Rows lie near named flat spaces through zero. A row that begins with a name and a colon came from that space; any other row is followed by the name of its block's space that it lies nearest.
rav-matir: [  8 -10   6  -9  -2  33  -5  -2  -8   2 -28   6  10 -28 -15 -22 -13 -10
 -32 -19  25  12  13  21  12   3 -12]
kete-seb: [ 29 -12   1  18 -15  -8  -7  17  -1  -1  39  12  35 -36 -16 -19   2   1
 -16 -12  23  32   6  18   7   5  -4]
runo-nuge: [ 10  16  -1 -26 -13  10  18  -5   7  12  -3  13  14 -46  -5   9 -15  20
  -5  17  16  19  -9  10  13   6  -9]
ragim-fulu: [ 41  17  -4 -15 -12  -5  11  12 -10  21 -41  24  40 -28  17  -3  -4  11
   9 -10  16  44 -14  21  24   6  -2]
ragim-fulu: [ 34  30  -1 -11  -3   8  17   0 -23  14 -36  33  28 -14   5  10  -7   5
   5 -36   0  40 -25  18  25  -2 -11]
futid-nimu: [  0  18  -3  -3  -8  -5  -3   6 -16   2 -23  15  14  16  20  10  -5 -15
   8 -14 -11   6  -4  -4   5   4 -12]
tem-rova: [ 10 -19  -2  14 -22 -17 -12  28   3  21  37  13  14  -3  10 -28  -5 -13
 -19   5  -9  -7  13  22  -9  15 -13]
ragim-fulu: [ 23 -26   4  45  17 -20  29  11  11   0  -6 -15 -43  49  15  -9  15   7
  12  24 -35 -19  -9   0 -19  -4   5]
rav-matir: [ -3   3   0 -39 -14  49   8 -23 -17  -1 -19  22  -2 -35 -24  -9 -31   4
 -51 -14  17  14   7  17  14   2 -29]
kete-seb: [ 26  -5 -29  -9   6   2  -6  -2 -19   7  -5 -11   7 -19   3 -19  -7   7
   4 -29  -4   6  23   5  -4   2 -12]
futid-nimu: [ -2 -18  17  -3  -4   7  -3   0  12   3   1   6   0  -7 -14 -16   5   5
 -20  13  21   7  -5  16   9  -3  15]
futid-nimu: [-23 -17   6 -22  -4   2  -3 -10  20  -7   3 -15  -7 -31 -11  -5  -2  17
  -2  47  29  -7   8 -11   3  -2  15]
futid-nimu: [  0 -39  -9   8 -18 -29 -12   5 -67 -15 -18  38 -12  50  23 -45 -13 -26
  -9 -17 -39  -1   7 -20   4 -13 -32]
tem-rova: [ 11  -5  -5  -5  19  21  13 -13   1   4 -21 -14 -21  -6 -10  -7  -2  12
  -3 -10  -2  -5   3   8  -1  -5   1]
futid-nimu: [ 20  13  -3  33  28  26  18  -3  28  -5  21 -35 -19   0 -21  22  10   6
  -3 -19  -4 -10   6  11 -21   5   2]
kete-seb: [ 36  -1 -19   3 -23  16  -4   9  -7  -7   5   4  25  -7   2  -7 -11  -4
 -39 -15  14  29  29  17  -7  20 -26]
runo-nuge: [-29   8  29  11 -13   5  12  -3   8 -21  14  21  -6   6 -13  23  -4 -11
 -15  26   5   1 -20 -13   6  -3  -6]
tem-rova: [ -5   1  -8  -2  13   9 -28 -12   1  -4  11 -15 -11  62  -4   4  20  -4
 -15 -37 -10  -9   9   7 -14  -3  24]
kete-seb: [-1 -2 15 20 -4  1  8 10 18 -6 -3 -2 -2 12  3  8  5 -8 -8 22  6 -1 -3  2
 -4  6  2]
runo-nuge: [-21 -18  20  12   6  17  -4  -5  -8 -21 -35   1 -21  34  -5 -10   2 -23
 -19   1   2 -11   2  -7   2  -8  -1]
tem-rova: [  0   5 -11  -3   7  56  11 -17  -7 -13 -18 -15 -27   0 -17   3 -25 -13
 -44 -25  -6 -16  29   7 -15  10 -38]
futid-nimu: [  4   8  11  24   4  31  17   4  16  -9 -22  -9 -16  24  -2  16  -3 -17
 -26  -1  -3  -8   5  11 -12  12 -15]
kete-seb: [ -3   9   3  12 -29  32  15   7  36 -21   6 -13  -7  15   4  30 -14 -12
 -53  45  14  -4  27   4 -25  33 -29]
tem-rova: [ -4 -14  -8  10 -10   7  -2   2 -16 -17   1   0  -9   8   2 -11 -15 -18
 -20  -1  -9  -9  23 -10 -11   6 -29]
ragim-fulu: [ 26 -25 -13  19 -19 -21  -8  20  11   0  47  -7  15  -9   3 -20   4   5
 -14  16   7   9  23   9 -15  14  -4]
rav-matir: [  4  31  13  36  11  28   9   7  45 -13   5 -27  -2  33  -7  47  17 -12
 -14  -3   9  -3   1  11 -20  17  10]
kete-seb: [  1   2 -28 -22   3   6  -6 -16 -27  -3  -6  -5 -10   4   5  -5 -13   4
   1 -24 -17  -7  19 -12  -7  -2 -18]
kete-seb: [ 25  20  -1  10  29  11  23  -2  19  25 -15 -15 -19  16   2  16  12  16
  17 -18 -20  -9 -19  22  -6  -1  15]
ragim-fulu: [-17 -63 -14 -24  -4  -8 -17  -9 -21   0  -5 -11 -32 -11   1 -63 -15   5
 -15  27  -3 -31  34 -10  -5  -8  -7]
kete-seb: [-18  -2  18   6  -5   2   4   9  10   5 -12   7  -6   5   6   0  -4 -14
  -5  19  -2 -15  -7   3   2   4  -3]
rav-matir: [  6  11 -23  -4  18 -23  -5  13  16  34 -17 -33  -6  15  38   2   9   5
  46   3 -26 -33   9   1 -17  10  14]
kete-seb: [ -9   6 -21 -17   1   7  -1 -20  -3 -15  27 -15 -14  -6 -10  13  -8  15
  -2   1  -5  -8  16 -19 -13  -1  -8]
futid-nimu: [ 17  24  14  29  24  47  32   3  31   0 -49 -25 -18  11  -4  29   1 -11
 -12  -9   2  -8  -1  20  -9  13  -9]
futid-nimu: [ 17  25 -20 -28   4   4   0   0   0  28 -29  -5  18 -19  18   6  -6  11
  18 -16   0   6   2  13   5   9   0]
runo-nuge: [ 23  11 -24 -12  -7 -32  -9  21   6  35  19  -6  36 -43  22  -7   0  13
  36   1   1   5   7   9   0  12   4]
tem-rova: [  2  10  16  18   9  53  11  -5  25 -12 -32 -16 -21  41 -11  21   3 -17
 -45 -10   8  -6   8  21 -13  13  -4]
ragim-fulu: [-12  31   0  30  14  -1   7  -2  35 -13  57 -27 -14  28  -9  52  17   1
  13   1 -16 -19  -6 -13 -28   6  11]
rav-matir: [-32  21  12  17  12   9  11   7  29  -1 -23 -26 -22  20  17  32  -1 -23
  18  25 -14 -42   2 -15 -17  11  -5]
ragim-fulu: [-29 -16   1 -36  15  24 -15 -29 -19  15  14   8 -30  -9 -30 -28 -11   6
 -20 -31 -11 -27  -2  12   7 -18   4]
futid-nimu: [-12 -27  -6 -34 -39 -28 -19   3  -9  18  56  33   8  -8   2 -31 -10  15
 -26  28  -3   1   2   9   3   2  -1]
tem-rova: [ -6   4  41  25  -4  40  33  -3  17 -17 -11  21 -19   6 -27  17  -7 -12
 -45  14  11   8 -23  16   8   1 -13]
rav-matir: [ 30   1  -8   5   0   1  12  -4  21  -8  14 -14   0   7  -6  14  14  28
  -8  14  13  23   1   7  -8   5  15]
runo-nuge: [-11  11  17   4 -26 -15  36  12  15 -19 -48  10   3  -7  31  30 -12  -2
  15  81  10   9 -13 -29   7  12 -19]
rav-matir: [ -1  -3 -35 -41 -20 -55 -22  -2 -16  11  36   4  21 -11  25  -7   2  30
  37  21  -7   8   6 -24  -1  -3  13]
rav-matir: [ 37   3   7  -3   9  37   3  -1 -23  20 -34  26  15 -10 -18 -24  -5  -6
 -31 -65   7  29 -10  46  22  -4  -8]
ragim-fulu: [-16  -3  12  17 -13  -9  -7  -2 -19 -38   2  18   6  33  -2  12   5 -19
  -8   2   3  16  -5 -26   4  -8  -6]
rav-matir: [-31 -21 -10 -21  -9 -50   6 -14 -34  -3  37  23 -31   1  10 -14 -12  19
  34  33 -42 -24 -17 -42   1 -23  -9]
ragim-fulu: [-16   1  16 -24   2   5 -14 -17  -8   7   8  24   2  10 -20  -4  10   9
 -10 -19   8  11 -26  11  19 -17  27]
tem-rova: [-12 -19 -14  -7  -2 -18  -3 -13 -55 -23   8  18  -7 -22  -6 -23 -19  -4
  16 -14 -17   0   6 -37   9 -21 -28]
futid-nimu: [  4  -2 -20 -29   0  16  -7 -10  23  11  12 -28  -2 -27  -6  -3  -4  23
 -12  13  18  -7  25  10 -11  12   7]
ragim-fulu: [  5 -26  -7  12 -12   7  -1   8 -31 -16 -14   8  -2 -11   3 -31 -22 -25
 -22  -7  -4  -2  28  -7  -2   4 -41]
runo-nuge: [ -3   8  -1  26  27 -15  -6   1   9  15  80 -11  -5 -19 -27   4  14   6
  28 -38 -22 -21 -14   5 -10 -12  16]
runo-nuge: [  5   8   7   7  -1 -27  17   6  14  11  27   9   1  -9   3  13   9  20
  24  24  -8   5 -27  -2   3  -4  14]
tem-rova: [-10   4   7   8  -8  -1   3   3  -9 -17 -11   9   7  -3   3   8  -6 -14
   2   7   4   6  -1 -16   5   0 -13]
tem-rova: [  0   2 -12  -4   0   5  -6  -3   9  -5  -3 -18  -6  18   8   8   2   1
  -5   5  -1  -7  17  -4 -14   8   1]
kete-seb: [-13  13  12  14  19  -6  16 -13   4  -6  16   2 -30  36  -8  25  13   8
  17  -4 -27 -13 -31 -11  -4 -16  14]
tem-rova: [  7 -31  -5  15  -5 -39 -11  15 -12  -4   3  -1   2  18  19 -26  11  -2
  18  16  -7   0   6 -13  -3  -5   9]
runo-nuge: [  4  -7  21  13  16 -22  -5  11   5  13 -10   5  16 -11  -3 -12  22   2
  32  -5  13  11 -27   8  20 -15  35]
rav-matir: [-12  19  -6 -24  -8   4   3 -12 -12   6   5  17  -2   1   2  14 -12   4
  -2  -7 -14  -2 -10  -4   3  -1 -11]
rav-matir: [ -7  12  19  -6  13  33  28  -9 -22  15 -60  26 -24  -2  -2  -4 -22 -15
  -9 -23 -22 -13 -24  14  18  -8 -26]
ragim-fulu: [  7  11 -11  -4   2   1   3  -4   1   4  19  -4   1  -7  -3   9  -2   9
   3  -9  -6   1   2   1  -6   2  -4]
futid-nimu: [-29 -46  -3  10  15 -24   0 -18 -25 -44  -1 -22 -36  -9  -9 -24   0   5
  29  34  -2 -20  15 -57  -3 -27   1]
kete-seb: [ 16  14 -23 -25 -11   4 -12 -19 -20  -9  46  14  21 -14 -21   8  -3  21
 -16 -35   7  33   3   1   3  -4  -3]
runo-nuge: [ -1  -4   4   0   1   7  -4  -8  -4  -8   4   5  -6  20 -10   0   6   1
 -14 -10   1   6  -4   3   1  -6   7]
runo-nuge: [ 12  -5  -8   2  36  35  -7 -11 -13  -2 -44 -29  -3 -28 -18 -19  -1  -8
   5 -50  15  -3  20   8   6  -8   0]
runo-nuge: [  2   3 -22 -23 -21  33   7 -24 -11 -24   1   2 -26  41  -2  15 -19   7
 -56   3 -11   3  25  -4 -20  12 -32]
[-26  -2   4  16  -7  -4  -8  -5 -10 -38  12  -1  -6  25  -3  15   0 -20
  -5   8  -2  -4   8 -32  -8  -3 -10]
ragim-fulu
[  4  18   6  -7   8  21  29   3  28   6 -79 -22  -9  -7  23  22  -6   3
  12  39  13  -6   0   0   1  14  -3]
rav-matir
[-12  17  34 -11   3   0   2   8   4  39 -33  37  10  10   6  -1   7  -9
   7 -13  -4   0 -47  31  28  -8  22]
kete-seb
[  3  15  12 -24   2 -14  14  -6  21  34  37  18   9 -46 -16   8   6  39
  20  14   7  11 -41  19  19  -9  29]
tem-rova
[ 18   7 -24 -16  -1  -4   1  -9  -5  11  40  -1   2 -16  -8   1  -4  24
   0 -16 -10   6   4   6  -7   1  -3]
ragim-fulu
[ 49  53  -3  18   9 -17  28   4  24   8  -5   3  16  53  19  61  34  30
  30 -12 -13  42 -44  12  -1   3  32]
rav-matir
[-26 -18   8 -10  -3   8 -11  -3 -12 -10 -31   0  -6  -6   2 -19 -11 -18
  -8  10  10 -13  13 -12   6  -3  -9]
ragim-fulu
[-20 -24  -1   1   3 -36 -23  -7 -32 -33 -18   0   3  22   9 -14  15  -6
  33   6   5   8   1 -44  10 -23  18]
kete-seb
[-39   0  21  34  26  25   6  -5  16 -13   6 -22 -45  32 -15  14   1 -30
  -7  -6 -23 -51   1  -9 -20  -4  -6]
ragim-fulu
[-12 -36   8   9  -8   8 -25   2  -3   1  58   7  -7  -3 -30 -38  -2 -12
 -44 -18   3 -14  17  19  -7  -2  -2]
ragim-fulu
[-16  15  -9  -8   9  -7 -32 -12   3 -13   5 -16   3  63   7  23  28  -1
  10 -22  -2   0   2 -12 -10  -5  35]
tem-rova
[-10   6  -9  -5 -14 -26 -24   7  13   0  29  -6  15  31  17  13  15   1
   7  13  -1  -1   6  -8 -12   8  19]
tem-rova
[-15  13   4 -18 -15 -31   1  -6 -38  -1   6  46  12   5   9   6  -6   2
  23  -5 -20  15 -34 -21  22 -17  -6]
rav-matir
[  5  11 -10  -7 -23  -5 -32  -6  -9 -15  79  20  37   4 -25  11   9   5
 -29 -36  16  36   3   6   0   1   8]
rav-matir
[ -9   3   4 -28 -22  12  18  -8   7  15  20  24 -12 -22  -7   2 -23  15
 -29  28  -5  -5  -9  12   2   7 -19]
runo-nuge
[ 14  31  22  12  25   8   0   4  22  13 -15  -4  31 -23 -16  22  25   5
  27 -30  29  26 -31  20  22  -8  39]
futid-nimu
[ 16 -13  -7 -13  35   1  -4 -17 -20  21  -8  -4 -16  -7 -17 -29  11  21
  20 -46 -11  -2 -13  14  12 -25  24]
tem-rova
[  6  15  34  19 -13  17  33  19  33   7 -21  14  12 -33  -2  19  -8  -7
 -14  38  23  12 -20  19  12  15 -11]
tem-rova
[-25  -6  39  12 -38  -9 -11  16   3 -21   7  41  28  18  -1   5   4 -27
 -31  31  26  24 -17  -2  17   3   2]
kete-seb
[-26  -6  -3 -36   6  14 -14 -34 -32  -2  20  20 -19   2 -28 -13  -9   9
 -16 -34 -11  -7  -9  -3  10 -22   2]
ragim-fulu
[  2  -9 -19  -6  -2  13  -8   0  -4   7  29 -12  -3 -33 -10 -18 -19  -3
 -16 -13  -4 -17  30   7 -13   9 -24]
ragim-fulu
[ 21  -2 -10  25   9 -53 -21  18   2   6  25  -9  22  37  20   0  37   6
  45 -13 -10  12 -10  -6  -5  -7  39]
runo-nuge
[-14   4  -8 -19 -22  -5  16   0  15  12  28   4 -16 -12  11  10 -20  12
  -9  46 -15 -22   4  -4 -14  14 -21]
futid-nimu
[ 44  -6 -18 -23  -5  -2 -22  13   5  26   1  -7  59 -76  -7 -31   4  22
   4 -20  51  43  18  32  19   8  19]
kete-seb
[-39   1  17  27  -5  -9 -11   4   5 -26  44   1  -7  19 -10  17   4 -25
  -1   9  -8 -20  -2 -24 -11  -3  -3]
rav-matir
[ 34   7  -5  25   2  -1   9   1  13 -20  13 -11   7  24  -5  21  19  13
  -6  -3   9  30   0   2  -9   4  12]
kete-seb
[ -1  -3  10  18  15  -1  14   2  -5   6 -12   4 -21  16   1  -3   1  -7
  10  -8 -23 -16 -15   2   0  -8  -3]
rav-matir
[ -1  -1  -4  15  -2 -39 -30  21   3  -6 -20 -13  27  45  35   4  29 -16
  34   5   6   7   6 -15  -3   3  30]
tem-rova
[  4  10 -15  -4  -1  17   0   3  11  -1 -22 -23   0   0  13  10  -8  -7
  -6   4   4  -9  26   0 -14  17 -13]
tem-rova
[ -2 -10  12  18 -26   9   2  18  24 -18  -5  -4  11   1   7   4  -5 -18
 -32  42  25   6  20   1  -9  22 -14]
kete-seb
